Each row is followed by its class.
[-355   36  127 -156 -167 -364 -224 -225  423 -236   28  336 -216  209
   -6  425  293  386  143  176  199  151 -192  395   87  233 -108 -353
  229  178 -261  -22 -595 -243  -40 -165 -223 -242 -341 -311 -109 -288]
E
[ -52  427   96  107 -229  -73  164  -36 -332  -33   55   99  -56 -234
  -78 -354  -89  159   16  304  218 -340 -374  200   -8 -138  267  182
   16  218   35   50 -152 -158  259  404  331  403 -336  312  -54 -128]
F
[ 145  468  231  123   41  -27  175  158  -59  101  205  415 -219  228
  -19 -169  770  483  575 -251 -190  -32  195  541 -662  162  -59   42
  336 -301 -412   20  382  686   44 -116 -254   24    3 -212  332 -269]
B
[-216   49   94   70 -236  273  196   95 -249  254  427 -104 -249 -500
 -261  138  171 -473 -131  642   33  571  -16  259  129   86 -150  245
   71  218 -209 -211  299  -69  419 -135 -323 -294  123    5  274 -438]
U
[ -89   81  129  114   77  -22  161    4 -432  -61  -47  -39   16 -249
   14  -44  125   90   73  115   -4   58  -98  285  198 -186  226  315
   84   21  -66  133   27 -152  361  313 -111  319  -93  455  -68  -89]
E
[-269  -19   53   74 -418  396  203  178 -282  384  351 -272 -364 -536
 -214 -221  163 -582  -88  422  156  482   -6  184  240   23 -134  343
   87  274 -168 -291  285   26  378  -33 -292  -63  -51  -59  240 -403]
B
[  11  515  213  -82 -198  -40   49  -59 -448  -58 -155  -59  -37 -179
 -300  -52  127   50  174  570   48 -133 -360  302   94  -73  208  213
  184  281  -46  -85 -278 -152  243  271    5  283 -316  228   34 -185]
R
[-115  410  130   95 -276 -133   98  -17 -195 -177  -80  107  -88 -351
  -86 -250  184  168  -26  204  154 -251 -417  237  242 -203  148   71
  392  366  -35   67 -315 -160  300  418  275  317 -388  478   38 -164]
U
[ -75  442  219  -89 -243 -144  194  -94 -214 -123 -109    5  -62 -173
 -248 -130   90  -46  122  315  191 -173 -305  143  114 -162  174  208
  110  309  -45   -4 -162  -59  295  537  139  447 -194  373    7 -159]
B
[  39  219  201  -54  180 -330  147  -82 -478   32  -42 -184   79 -281
 -164 -339 -417  298 -178   -6  214 -105 -305  337  281 -211  468  233
 -214   36  198  -98 -240 -540  189  407  362  219 -154  372 -167   13]
P
[-126  320  146    5 -419 -170  239   55 -333 -138 -131   84  -73  -93
  -29 -257    5 -140  -18  250  197 -228 -277  318  304 -142  230  224
  179  339  -81  -76  -81   73  211  499  129  411 -226  272   -5 -298]
X
[-212  466  209  167 -142  -33   57   34 -422  -20 -127  147 -106 -249
 -158 -295  143 -222  -12  132  186 -250 -310  154  122 -143  329  448
   74   99   19  135 -209   26  285  328  188  585 -412  440   55 -238]
T
[ -28  387  292  138 -262  -95   74 -187 -432  -51 -105  -35 -228 -159
 -185 -189   79 -197   22  342  180  -95 -291  306   65 -118  204  190
  153  183   11   13 -226 -277  177  246   72  362 -167  330   10 -130]
X
[-231   37  247   73  -62  -47 -241 -178  -75 -125  120  356 -219 -109
   51  450  103  479  181  203   30  161 -282  449   17  437  107 -111
 -218   29 -179   -3 -272 -218  -89 -216  228 -253 -358 -399   41 -459]
E
[ 234  188  445   61 -204   60  -22 -208 -262  -37  116   74  197   17
  223   34  653   74  440 -275  102  264  161  492 -493   55  156   58
  109 -449 -436 -202  313  671  -60 -414 -365   46   46 -163  459   60]
B
[  71  431  300  221 -214 -109   86 -145 -423 -100 -121   13  -64 -252
 -155 -147   38   65  -76  431  267 -148 -364  167   23 -144  297  218
   23  151  -55  -11 -243 -439  253  454  159  387 -150  390 -124 -139]
P
[ 250  348  460   46  -30  268  -11 -349 -236  299  131 -130 -246  122
 -189   38  659  -48  355 -159  144   82   40  414 -583  119  129  115
  181 -447 -393 -196  244  504   23 -296 -590   57  175  -44  438 -103]
X
[-138   57   94   88   15    8 -287 -215   60  -19  127  270 -495   72
   46  358 -132  438  105   58  105   79 -277  489   55  489   28 -281
 -196  115   27  114 -358 -564 -142 -345   90 -212 -298 -315  -58 -387]
L
[ 289  125  314  111   -2   -3   21 -298 -463   84    3  110   80   84
  260   56  534  250  644 -326   23  189  150  439 -555  -19  176   35
   11 -380 -284 -166  400  360  -46 -360 -314  -25    1  -39  345  181]
X
[-154   77  114  -80 -428  271  150    2 -225  311  311 -135 -291 -479
 -208  156  113 -393 -100  626  109  500   12  288  232  189  -93  284
   26  300 -227 -331  270   29  349 -142 -293 -135  -50  -81  304 -387]
X
[-386  184  164   53  -68 -216 -292 -226  253 -310   62  465 -230    3
  -51  312  317  292  257  -44  185  205 -200  338   -9  465   95   33
   35  -91 -477  109 -385  -46  -79 -241 -176   46 -193 -269   64 -329]
V
[ -56   42   71 -230 -443  288  141   -7 -255  266  353 -278 -382 -512
 -369  250  158 -670 -227  684  148  654  -28  327  305  -70  -75  334
  -24  321 -145 -352  267  -78  349 -288 -408 -284  -21   98  281 -244]
U
[-207   57  -90   91  -57   63  194  234 -243 -584 -174 -197 -377   17
    7  121 -166   22  145  717   -3 -177 -205  300  627  472 -112   34
 -146  181  -61   69   61 -782 -196  228 -245 -187 -124 -244 -275 -574]
T
[ 157  389  198  208  150 -160  102 -122 -209 -152   76   78  394 -122
  250 -181  505 -111  562 -620  146  227  180  441 -323 -109  373  360
   32 -453 -442  -92  214  802  -88 -344 -223  154    6  -66  454 -195]
V
[ -13  433  174 -157 -410  103  245  -91 -342  126 -187  -76 -525 -191
 -551  -86 -150  241  -12  628  223 -259 -478   44  -39 -162  -23  -95
   81  376  153  -30 -149 -325  338  437   66  421 -306  262  -10 -117]
F
[-214   50  114  -52 -194  304   33   54 -412  473  424 -151 -165 -382
 -235  175  114 -623 -357  820   91  537  -78  329  111  221   -8  359
 -170  181 -108 -207  192  -27  375    9 -351 -176  -80 -125  373 -393]
A
[   9  371  244  -85  -65  -73  -76  -90 -360    9  -34  -82  -98 -195
 -182  -62  123  138  -24  172  166   19 -297  290   72 -179  119  101
  241  157  -44 -132  -26  -69  373  127 -205  165  -72  337   31  -13]
L
[ 153  287  310   92   71  -21   65  -91  -17  111   90  -89   88  198
   73 -217  586  150  684 -435  191  114    7  447 -720  129  216  230
   79 -478 -142 -175  219  346  121 -123 -536    1  175 -108  266  120]
A
[-144   -7  114  -96 -326  358  116  128 -366  351  298 -312 -449 -468
 -262  170   52 -284 -220  560  204  479  -15  297  260  163 -206  160
 -177  161   25 -246  345 -286  370 -149 -316 -165   77  -96  168 -291]
V
[-243  370  235   27 -121  372 -130   89 -254  224  357 -282 -393 -416
 -258  -26  226 -753 -138  433  144  437 -131   42   95  164   23  451
 -130  179 -261 -193  211 -230  167   56 -285 -117   72   13  200 -311]
V
[ 127   39  241   66 -255   49   92 -158 -379  169   87   74  -59  -37
  140   -3  568 -238  116 -354   -7  283  174  326  -63 -133  291  280
   55 -182 -280 -195  244  520   20 -633 -176   21   -5 -126  346   14]
F
[-535  168   95 -141 -202  213  -62   55 -220  363  418 -254 -346 -395
 -479  109  136 -513 -489  781   30  491 -145  379  201  235  225  281
  -14  225  -85 -231    4 -144  205 -111 -146 -104   -9  -90  452 -275]
R
[-294   18  175 -165 -304  295  122  -38 -149  263  360 -212 -271 -414
 -184   65  247 -458 -261  598  174  466  -94  252  321   63   -5  424
 -142  249 -178 -236  309  221  349   84 -367 -270   96   58  338 -323]
F
[-125  -86  241   -5 -332  191   54  159 -146  201  388 -273 -110 -454
   77 -124  271 -471 -125   72  143  650    6   94  341  161 -326  219
 -400  270 -461 -248  242  252  222   43  -53 -329   31 -168  276 -440]
P
[ 124  356  203   58 -195   22  138  114 -457  -42  -75   20  -72 -154
 -194 -239 -104   42   36  234  119 -236 -275  117   60  -70  138  336
 -156   56  -31    7  -12 -109  278  363  169  369 -167  260 -172  -99]
R
[  75  333  119  178   66 -118  154   66 -592  -59    1  -63  244  -74
   79 -135  135   22 -133  496   17  -49 -221  532  117  -92  281    0
  259   69  -38  145 -306 -442  151  410  -97  263 -256  124   83 -243]
L
[  80  305  200   91  -95 -105  237 -129 -349  -29  -34  -38  -86 -176
 -216 -189  -74   46  -94  351  215 -214 -325  151  126 -129  208  126
   43  108   -9   25 -149 -425  323  532  103  331 -130  275  -77  -99]
V
[ 218  352   72  144  338   89  322 -324 -181  240 -246 -216  273  174
 -393  101 -284  231 -153 -320  180 -443 -279 -462  -38 -271  564 -122
  -71  -84  108  287 -337 -659  280  386  240  659  301  617 -170  166]
B
[ 338   76  530   66 -318  160   99 -259 -251  145  152  157 -213   74
  -22  102  511   53  317 -139  171  249  171  544 -585  -28   17   49
  -27 -598 -228 -176  483  471    3 -495 -346 -121  147  -42  346  183]
E
[  88  327  405  330   26  -17   81 -255 -167   69   -4 -201   71  164
  220 -165  667 -355  472 -409  167   99  134  296 -401   11  214   72
  136 -516 -435   71  145  117 -216 -250 -281   41  102   46  359   58]
L
[-192  112  161    8 -198   -9 -211 -217  159 -266   -1  221 -136  138
   65  386  192  395  204  195  150  253 -208  426  275  393   51 -129
  -50  -20 -572  -17 -401 -228 -152 -125 -330 -216 -162 -242   65 -330]
T
[ 243  178  184   50  -50  213 -113 -149 -360   -9  130  -23    1   61
    7   -6  519  114  369 -307  149  266 -109  643 -334   64  173  258
   50 -486 -232    8  496  518   15 -368 -517  -27  323  -42  382  192]
U
[-292   64  279   35 -293  -98 -138 -204  130 -258  -67  510 -716   38
 -134  321 -158  572  134  222  114   43 -330  205   71  362   11 -134
  -97   55 -127   41 -293 -520  -46 -173  150  -99 -277 -423 -201 -187]
T
[  13  371  217   12 -273  -91   76 -103 -317   48 -114   84 -128 -118
 -258 -209  -21   32 -122  353  182 -230 -360  124   79 -185  200  139
   61  209  -46  -87 -217 -134  234  484  221  353 -236  338   -2  -97]
T
[-720 -417  148   61  -32  306 -391 -152 -108  -45 -107  466 -308   -7
 -312  685  324  158   -7 -151 -238  724  -81  -69   69  338  126 -279
   41 -199 -277  343 -781 -609 -382 -797  -26 -114  193 -213  218   30]
P
[-221   10   65  -22 -161  300  148   11 -176  174  358 -252 -200 -477
 -319  163  104 -547 -216  558   47  532   13  185  351  104  -42  210
  -44  188 -219 -153  295 -100  233  -68 -237 -169  180  -26  279 -417]
V
[ 382  429  325  191 -182  126   52 -161 -174  -12   74  -40   68   32
   46 -151  567  -35  221  -71   98   65 -111  390 -374    9  106  153
  238 -232 -298 -224  205  488   37  -18 -233 -159  381  -54  532   13]
L
[  30   -8  160  156   69  -36   54 -150 -345  -63  -31  251  -47  -86
 -142  405   31   18 -199   49  -50  126   -4  102  114 -217  119 -115
  -70   87  -53  251 -280 -266  308  -22   31  423   30  456 -147 -296]
V
[ -44  447   98   72 -200  -98  219  146 -490  -46 -151  -69  169 -290
  -23 -314   65   90  163  381  163 -166 -304  352  187    6  344  387
  168  204 -142   -7 -143 -146  219  529   73  488 -350  230   -6 -318]
P
[-213   -2  219   40  -79  171  127   84 -180  268  314 -329 -183 -337
 -307   47  335 -616 -318  533  -20  451  -29  202  243   29 -187  161
  -24  216   11 -162  224 -117  438  215 -325 -185  102   38  297 -393]
F
[  97   44  154  251  271  155  135   74 -342  338  458  -31   22  298
  101 -174  899 -293  267 -365 -183  107  331  586 -573   52   90  172
  269 -587 -396   49  394  736  188 -293 -568   81  110 -345  489 -189]
P
[-248   56  212   88 -150 -174 -152 -235  116 -148  -35  412 -302   24
  -52  338  115  424  192  273   61  170 -252  389  -22  343   49 -127
   28   -5 -316   61 -608 -231  -15 -144  -75 -176 -362 -260   69 -383]
V
[ -21  460  298  209 -170   85  187 -115 -311  -53 -202  104   18   25
  242 -322  -65  -96  328  -76  175 -124  -18  110  147 -129  419  211
  -72    8 -417  311 -181  -34 -300  245   99  626 -267  396 -191 -280]
L
[ 246  357  390  256  -83   -9    4 -188 -212  -25   84  271   34   60
  183 -274  509   45  343 -432   81  -27   75  279 -392  -79  263  318
   89 -410 -361 -234  265  653    3 -120 -155   13    5  -66  355   99]
X
[-405    7   57  201    9  158 -299  119 -178   -1  210  275 -341   95
  282  108  342  247  246   22   81  210 -170  504 -228  487   34   75
  209  -65 -143  159 -331 -184   39 -631 -505 -195 -178 -500  -82 -370]
R
[-302  106  159 -110 -328  351   55  -56 -270  366  391 -363 -284 -391
 -446  172  194 -642 -246  865  169  562  -84  315  291  104 -103  172
   17  240  -89 -260  169 -257  317 -157 -402 -319   65    2  346 -278]
B
[ -61    1  163 -201 -395  226   88  -20 -237  489  306 -260 -133 -471
 -349  194  159 -489 -224  786  109  667   36  334  196  280 -115  196
  -99  284 -185 -311  275 -149  156 -223 -281 -294   13   52  285 -385]
X
[ -98  381  279  -10 -156 -175  194  -26 -330 -101  -99   71   38 -222
  -21 -129   50  -30  -68  480  148 -153 -239  286  227   82  185  241
  131  235  -74  -49 -288 -317  290  595  -31  337 -303  404   68 -208]
A
[-281  145   36  -75 -279  275  193  -15 -271  253  319 -101 -414 -406
 -334   38  165 -515  -68  718  173  326  -93  283  380   44  -49  388
  -52  377 -109 -202  251    8  389   -1 -332 -159 -218  109  233 -479]
B
[ 236  461  425  364 -347   12 -126 -217 -341  108  105  446 -166   40
  -60   23  277 -378  444  -72  101   67  -17  275 -610 -134   64  138
 -144 -273 -162 -113  477  337    1 -481  219  -77 -143   80  255   75]
R
[-146  219   57    8 -283  385  108   51 -254  363  273 -174  -50 -423
 -124  -76  124 -524 -143  440  219  504 -149   41  344   43  188  462
 -118  352 -290 -182  285   74  287  -45 -352  -79 -125    6  168 -388]
A
[-570  -71 -136 -372 -625  364    2  206 -129  370  670  259 -745 -294
 -343   -6  495 -653 -302  506  -33  122  262  118 -164  477 -233  343
  243  381 -299 -271  579  837  437 -501 -266  686 -105 -259  342 -287]
T
[-336  182   65   67  -57 -219 -178 -295  220 -269   37   94 -177  -67
  -25  183 -150  553  113  214  149  -85 -340  278  211  287  232 -173
   40  117  -91   90 -538 -424  -22 -317  143  -51 -399 -291 -177 -260]
F
[-273 -158  113  -92 -350  351   89  -23 -158  523  404 -317 -429 -456
 -368   80  230 -507 -160  624   75  619   94  390  274   71 -202  234
 -107  151 -125 -257  174  -71  359 -164 -349 -303  -69  174  323 -258]
A
[-440    5  356 -135 -314  161   85 -231   50  315  308  -88  -37 -696
 -425 -113  125 -461 -346  777  326  471 -202  203  221  171  171  189
  140  181   44 -385  -89   -1  165  -29 -135 -248 -293  -76  500 -356]
L
[ -60   -8   62   90 -499  520  361   -9 -277  519  417  -94 -414 -267
 -438    9  113 -790 -399  895  352  446   33  128  332  -16 -108  198
 -150  190  -54 -194  276 -499  244  106 -396  -94  114  -58  100 -338]
L
[ -10  333  318  141 -185 -122  109  -32 -459  -35 -119   -5  -70 -207
 -108 -156   34  -13  -37  328   96  -15 -277  282   48  -64  216  130
   98  132  -82  -48 -179 -312  214  326   98  318 -179  271   35 -210]
T
[-222   39  147    3 -258  297   55   83 -235  357  359 -188 -252 -459
 -356   72  197 -551 -283  495   55  643  -16  253  243   71  -64  215
   16  196 -157 -275  292 -129  312 -170 -271 -211  114    9  340 -335]
T
[ 314  290  142  -57 -505 -281  158 -129 -194 -208  -58   42   -2 -345
 -315   58  -47  354 -125  494   44 -286 -143   86 -215   33   99  -13
   71  215 -182 -198 -427  -55  277   26  465  687 -179  345 -158 -104]
U
[ 266  218  283  166 -207   38  177  -85 -417    6   98  142  282  -74
  226   71  634 -149  328 -119  153  225  198  462 -267   44  222  293
   73 -413 -371 -227  351  511   93 -389 -381   29   71 -150  438  -83]
V
[ -52  182  102   87 -250  136  167  -12 -300  297  277 -497  -85 -467
 -203  111  -64 -289 -262  555  147  578    1  334  410   72   62  153
  -83  173 -261 -408  286 -405  314 -117 -204 -225  222  -21  252 -285]
T
[-227  -41  135 -202  -76 -421 -343 -235  457 -206  -65  441  217  -51
 -175  464  -63  662  -88  196  115  237 -305  120  151  489  290 -206
   37  -23 -413  -96 -711 -303 -216 -381   68 -216 -613 -578 -113 -254]
P
[ 129  352  230  261 -169 -152  181 -130 -462  -30 -109  -83    8 -196
  -58 -231 -169  -78 -164  279  159 -176 -236  129  226 -198  232   73
   38  133 -172   -7 -148 -518  196  456  269  420 -157  431 -102 -112]
T
[ 276   62  245  131  169   -6  -54 -293 -295  155  116   84  -47 -157
  220    0  539  263  220 -396  179  -38   62  395 -556  -22  221  267
 -165 -445   -2 -290   68  405   53 -309 -158 -192  -73  106  418   36]
F
[ 157  392   15   39  -33  -72  144   -9 -426   47  -91   54  199 -278
  111   17  432 -226  113  278   17  -49  -94  343  446 -185  126  343
  247  390 -142  165 -328 -165  301  281   -8  270 -601  471   95 -364]
P
[-117  661  334   87  162 -128  -38 -140 -445 -327   79  156  108 -300
 -409 -255  184  256  127  606   18 -269 -529  202    5 -134  437  450
   42   87 -129  -33  -26  -29  350  773  226  256 -163  300   45 -109]
P
[-340   13  -80 -441 -314  230  281  122   37  394  313 -373 -384 -602
 -750   83  211 -421 -216  546  332  257 -162  172  416  304 -242  254
  107  361   44 -364   53  -31  597 -161 -454  -48 -341   -4  319 -529]
X
[ 294  322  246   35 -294  212  155 -169 -375  145  115   66 -240   56
   74  -94  568  115  549 -127  296  159   45  688 -457  103  106  210
  114 -421 -236 -127  447  265  -11 -460 -501    5   82 -103  402  127]
T
[-155   67   47  382  336  -81 -310 -353  -24  -90   90   73   -8    4
  267   80  -56  311  381  112   60  101 -401  425  272  505  230  271
 -191   58 -147   60 -366 -459  -25  -69  -35 -527 -149 -307 -120 -419]
E
[ -30  534  422  -92 -265  -45   93   62 -416  -87 -184    6 -107 -196
 -137 -246  105  142  108  380  150 -145 -204  187   10   40  195  272
 -216  139   -7  -35 -364  -68   61  364  144  479 -430  217  -21 -164]
R
[-268  200  188  -60   -8  -79 -232 -363  183 -114   18  204 -212    2
 -281  324  293  445   90   87  243  129 -408  199   81  290  333  -35
 -114   67 -128  -22 -544 -357 -130 -168   79 -184 -121 -310   56 -220]
P
[  68  527  241   56 -211 -147   89  164 -462   -2  -15  -36   69    8
 -133 -168   57 -251 -234  583  113 -118 -341  338   56 -243   58   -8
  263  192  -72   49 -132 -457  197  697  -18  226 -182  220  -42 -167]
F
[-245   51  119 -162 -155  345   80  140 -313  289  441 -412 -275 -511
 -216   57   67 -525 -293  510  100  577    0  338  292  125 -121  215
 -151  289  -35 -256  229   46  218 -116 -233 -250   95 -139  351 -500]
B
[-396    2  383   93  124 -296 -272 -343   37 -178  -50  319   -9  -11
  100  623  322  547  156  206    4  204 -126  372   89  444  248 -117
   50  -87 -321 -120 -560 -358    2 -154 -178 -155 -248 -287  -16 -410]
U
[-428  137   -8  -94  562 -191  -87  106  283  140  350 -104  658 -334
 -257 -262 -321 -186  -93  143    8  166 -627  120   45  450  354  190
  498  164 -148 -256  648  247  190  689  -63 -399  149 -630  312 -573]
A
[ 113  265  292  315 -159   25   65  -87 -288   22   98  248   85   31
  284 -148  380  134  483 -277  192   68   84  516 -459   -9  154  223
   12 -535 -305 -110  367  454    1 -254 -257  -75   52   -8  320   20]
F
